Here is a tiny trained network, its code and every weight. The questions are about switching its units off for an input and a class, where a switched-off unit gives its printed mean instead of its output.

import numpy as np


def w(rows, s, z=0):
    codes = np.array(rows[::2]) - 128.0
    scale = np.full(codes.shape[1], s)
    scale[-1] = z or s
    return codes * scale


def f(y):
    return np.maximum(y, 0)


def log_softmax(a):
    a = a - a.max(-1, keepdims=True)
    return a - np.log(np.exp(a).sum(-1, keepdims=True))


def net(x, mask):
    res = np.array(x, float).reshape(1, 5) / 4 @ E
    y = f(res @ A[0][:, :-1].T + A[0][:, -1])
    res = res + np.where(mask, y, B[0][:, -1]) @ B[0][:, :-1]
    return log_softmax(res[-1] @ U[:, :-1].T + U[:, -1])


A, B = {}, {}
E = w([
[127,128,128,128,128,128],'x0',
[111,138,165,119,120,4],'x1',
[121,109,139,94,241,119],'x2',
[139,236,79,103,141,115],'x3',
[128,128,127,129,128,128],'x4',
],0.013)
A[0] = w([
[128,117,129,140,120,3,145],'N1',
[132,215,99,122,249,119,13],'N2',
[125,69,111,134,124,177,197],'N3',
[123,46,155,122,223,128,120],'N4',
[123,119,110,101,82,97,106],'N5',
[123,120,117,96,195,168,145],'N6',
[133,97,145,131,66,113,128],'N7',
[111,146,159,131,87,89,68],'N8',
[122,188,106,125,143,162,125],'N9',
[121,129,96,149,93,201,196],'N10',
[126,136,131,135,80,133,230],'N11',
[123,174,134,112,128,45,40],'N12',
[118,183,152,122,130,101,32],'N13',
[124,111,141,113,207,34,2],'N14',
[114,82,143,129,112,60,88],'N15',
[145,240,97,116,79,132,106],'N16',
[122,183,135,118,129,81,38],'N17',
[117,65,159,135,35,141,218],'N18',
],0.018,0.0047)
B[0] = w([
[74,89,145,68,82,91,252],'N1',
[253,78,130,100,124,151,238],'N2',
[124,119,93,139,214,81,215],'N3',
[47,172,159,181,160,117,249],'N4',
[134,118,127,145,113,93,163],'N5',
[164,100,162,190,125,102,210],'N6',
[147,90,143,114,111,118,187],'N7',
[142,111,137,156,110,71,177],'N8',
[151,122,122,145,67,174,189],'N9',
[120,169,97,95,154,203,225],'N10',
[128,128,76,104,100,129,185],'N11',
[143,149,111,90,193,60,210],'N12',
[134,144,107,121,167,85,166],'N13',
[87,144,122,54,145,235,228],'N14',
[130,114,172,122,61,172,202],'N15',
[64,203,104,174,113,122,230],'N16',
[135,150,101,113,174,76,181],'N17',
[188,70,118,80,147,132,239],'N18',
],0.045,0.016)
U = w([
[190,95,89,34,166,153,253],'0',
[126,219,60,174,46,176,81],'1',
[155,14,143,85,30,99,65],'2',
[91,178,83,116,58,36,74],'3',
[108,116,173,254,168,144,187],'4',
[251,76,133,183,95,168,154],'5',
[27,106,191,97,110,179,27],'6',
],0.0069,0.002)

Each question gives the input, the list of numbers given to net, and the class t.
The units are the neurons (one row each of A and B). Each row of codes is followed by its name. A weight is (code - 128) times the scale printed after its matrix; where a second scale follows, it is the last column's (A, B and U).
mask holds one flag per neuron, in row order. A switched-off neuron (its flag False) gives its mean, the last column of its row in B, instead of its output. The means were averaged over made-up inputs and are rounded, as every weight is.
A unit's drop is (log p(t) with every unit on - log p(t) with that unit switched off) / (log p(t) with every unit on - log p(t) with every unit switched off).
The circuit of an input: a set's keep is (log p(t) with only the set's units on - log p(t) with every unit switched off) / (log p(t) with every unit on - log p(t) with every unit switched off). Starting from the 12 units with the biggest drops (on a tie, the unit counted first), units are removed one at a time, each time the one whose removal leaves the highest keep (on an exact tie, the one counted first), for as long as the keep stays at least 0.8.
circuit, biggest first: the units of the circuit, biggest drop first
top k neurons: the k neurons with the biggest drops, biggest first
drop of u: that unit's drop, to one decimal
input [3,4,0,6,-7], class 3: circuit, biggest first : N16
input [3,0,6,4,-6], class 5: circuit, biggest first : N2; N6
input [-5,3,7,0,5], class 6: top 2 neurons : N4; N18
input [1,0,3,-7,6], class 4: top 2 neurons : N1; N4
input [1,1,-8,-8,-4], class 2: top 2 neurons : N7; N14
input [8,6,-7,1,1], class 3: top 3 neurons : N16; N2; N12
input [-1,7,-6,1,6], class 3: top 4 neurons : N2; N16; N12; N17
input [6,-1,0,7,2], class 1: top 2 neurons : N16; N18
input [8,0,6,-8,1], class 4: top 2 neurons : N1; N4
input [5,1,4,-8,0], class 6: drop of N14 : 0.1
input [-4,-8,4,7,-4], class 5: drop of N2 : 0.3
input [0,-3,7,4,1], class 5: drop of N2 : 0.2
input [-2,1,2,-8,2], class 6: drop of N4 : 0.7
input [6,1,5,0,8], class 6: circuit, biggest first : N4
